Below are the code and all the weights of a small trained network. Each question names an input and a class and asks about switching units off, where a switched-off unit gives its printed mean instead of its output.

import numpy as np


def w(rows, s, z=0):
    codes = np.array(rows[::2]) - 128.0
    scale = np.full(codes.shape[1], s)
    scale[-1] = z or s
    return codes * scale


def f(y):
    return np.maximum(y, 0)


def log_softmax(a):
    a = a - a.max(-1, keepdims=True)
    return a - np.log(np.exp(a).sum(-1, keepdims=True))


def net(x, mask):
    res = np.array(x, float).reshape(1, 6) / 4 @ E
    y = f(res @ A[0][:, :-1].T + A[0][:, -1])
    res = res + np.where(mask, y, B[0][:, -1]) @ B[0][:, :-1]
    return log_softmax(res[-1] @ U[:, :-1].T + U[:, -1])


A, B = {}, {}
E = w([
[55,218,172,120,119,163,132,124,139,135,101,116],'x0',
[95,124,189,140,74,149,131,127,113,134,118,129],'x1',
[231,54,189,108,102,80,121,124,229,164,137,154],'x2',
[121,94,167,146,188,178,145,124,87,128,125,120],'x3',
[124,129,147,10,120,174,191,124,121,96,117,149],'x4',
[166,158,179,116,69,170,171,121,180,104,129,154],'x5',
],0.012)
A[0] = w([
[237,33,77,104,100,96,135,126,139,126,135,130,139],'N0',
[110,148,98,83,129,158,143,125,125,108,128,130,112],'N1',
[104,169,65,12,139,181,160,127,93,100,127,127,103],'N2',
[83,28,217,99,208,26,79,127,159,163,123,119,97],'N3',
[90,128,102,60,133,120,132,129,107,139,125,132,70],'N4',
[74,152,89,35,120,146,142,128,93,119,129,130,129],'N5',
[95,59,185,138,200,175,133,128,44,127,127,122,108],'N6',
[150,177,185,93,120,123,135,125,192,132,126,125,117],'N7',
[75,138,133,167,84,109,114,128,118,143,128,124,125],'N8',
[161,109,210,81,61,126,135,126,152,116,129,128,112],'N9',
[142,113,129,82,137,131,133,122,127,126,125,124,56],'N10',
[169,96,162,136,147,117,122,127,161,146,127,127,124],'N11',
[143,121,122,109,146,131,139,139,128,138,131,143,62],'N12',
[186,109,193,73,67,142,149,130,163,122,127,133,78],'N13',
[138,108,173,92,129,149,148,124,125,126,127,133,123],'N14',
[204,54,78,116,119,88,119,129,131,119,130,125,115],'N15',
[189,86,252,51,38,146,150,127,166,132,127,137,92],'N16',
[215,42,79,104,106,84,123,131,145,128,131,133,100],'N17',
[119,171,172,131,137,137,124,132,148,124,125,118,28],'N18',
[140,159,149,114,107,114,123,122,164,116,126,121,90],'N19',
[57,121,139,167,97,99,109,130,105,131,127,127,113],'N20',
[139,107,136,100,110,134,136,131,123,107,134,140,142],'N21',
[128,195,193,81,113,107,120,129,208,139,125,133,113],'N22',
[158,156,80,108,119,118,131,134,140,117,131,130,2],'N23',
],0.018,0.0065)
B[0] = w([
[161,116,66,151,62,114,128,139,225,166,119,139,223],'N0',
[127,119,109,109,129,91,117,132,102,166,134,124,174],'N1',
[135,170,64,60,136,131,132,127,118,185,113,129,229],'N2',
[149,125,99,3,184,135,133,135,74,177,130,134,201],'N3',
[152,152,89,113,147,123,137,129,125,116,130,128,165],'N4',
[157,147,56,127,171,124,116,132,87,156,142,128,209],'N5',
[62,79,250,116,95,134,129,125,122,138,132,129,193],'N6',
[158,78,146,106,92,111,125,135,175,75,105,152,188],'N7',
[110,169,78,161,116,112,118,126,114,136,119,121,163],'N8',
[86,75,189,82,146,137,124,130,115,147,110,121,206],'N9',
[120,139,118,128,142,114,102,133,117,94,128,107,148],'N10',
[148,138,80,136,153,119,129,129,142,60,126,128,177],'N11',
[151,142,125,139,129,127,103,125,118,128,118,125,138],'N12',
[75,127,198,107,148,130,126,123,75,119,132,120,212],'N13',
[102,139,148,150,96,128,138,122,115,134,136,122,170],'N14',
[159,138,85,115,73,142,145,126,206,170,111,140,199],'N15',
[74,100,248,84,135,149,136,128,72,152,143,126,253],'N16',
[170,131,66,179,80,118,124,117,196,180,144,134,211],'N17',
[144,104,90,142,124,103,114,126,149,133,143,124,150],'N18',
[125,122,146,158,122,151,129,121,173,171,118,122,156],'N19',
[112,214,96,126,129,133,142,124,87,113,126,119,166],'N20',
[107,132,131,145,153,124,117,127,120,115,124,128,157],'N21',
[158,83,141,169,98,143,145,126,200,124,150,137,197],'N22',
[100,105,155,127,100,140,136,122,107,137,124,122,144],'N23',
],0.021,0.029)
U = w([
[61,208,105,255,79,145,61,151,105,70,145,92,87],'0',
[226,89,96,85,245,157,94,209,131,60,161,168,1],'1',
[188,107,46,102,58,137,111,181,215,183,142,173,160],'2',
[64,36,235,94,61,203,127,167,156,144,171,157,173],'3',
[80,159,96,59,126,155,93,175,73,193,147,126,173],'4',
],0.0057,0.0039)

Each question gives the input, the list of numbers given to net, and the class t.
The units are the neurons (one row each of A and B). Each row of codes is followed by its name. A weight is (code - 128) times the scale printed after its matrix; where a second scale follows, it is the last column's (A, B and U).
mask holds one flag per neuron, in row order. A switched-off neuron (its flag False) gives its mean, the last column of its row in B, instead of its output. The means were averaged over made-up inputs and are rounded, as every weight is.
A unit's drop is (log p(t) with every unit on - log p(t) with that unit switched off) / (log p(t) with every unit on - log p(t) with every unit switched off).
most important unit: the unit with the biggest drop
k most important neurons: the k neurons with the biggest drops, biggest first
drop when u is switched off: that unit's drop, to one decimal
input [-8,6,-3,-2,7,-2], class 2: 2 most important neurons : [N0 N3]
input [-3,-4,-3,6,-4,-6], class 3: most important unit : N6
input [-1,-7,-3,6,-7,-3], class 3: 2 most important neurons : [N6 N2]
input [-4,8,-5,-2,-1,6], class 4: 2 most important neurons : [N6 N22]
input [5,8,3,-8,-7,-5], class 4: 2 most important neurons : [N3 N0]
input [3,-7,-1,8,-8,-1], class 3: 3 most important neurons : [N6 N2 N5]
input [6,-1,-4,1,-1,6], class 2: 2 most important neurons : [N16 N13]
input [-2,6,-6,4,-6,0], class 0: 2 most important neurons : [N16 N20]
input [0,8,1,-8,-3,-1], class 3: 2 most important neurons : [N2 N5]
input [3,-2,5,-5,3,-4], class 3: 3 most important neurons : [N2 N5 N16]
input [-4,-5,7,2,4,6], class 3: 2 most important neurons : [N16 N13]
input [0,3,8,0,-2,-2], class 3: 3 most important neurons : [N16 N13 N9]
input [-2,5,-7,-5,0,8], class 4: drop when N0 is switched off : 0.7
input [7,4,0,1,1,-3], class 0: drop when N3 is switched off : 0.4
input [4,0,-8,-4,-6,7], class 0: drop when N3 is switched off : 0.2
input [7,7,-5,5,-7,-8], class 0: most important unit : N20
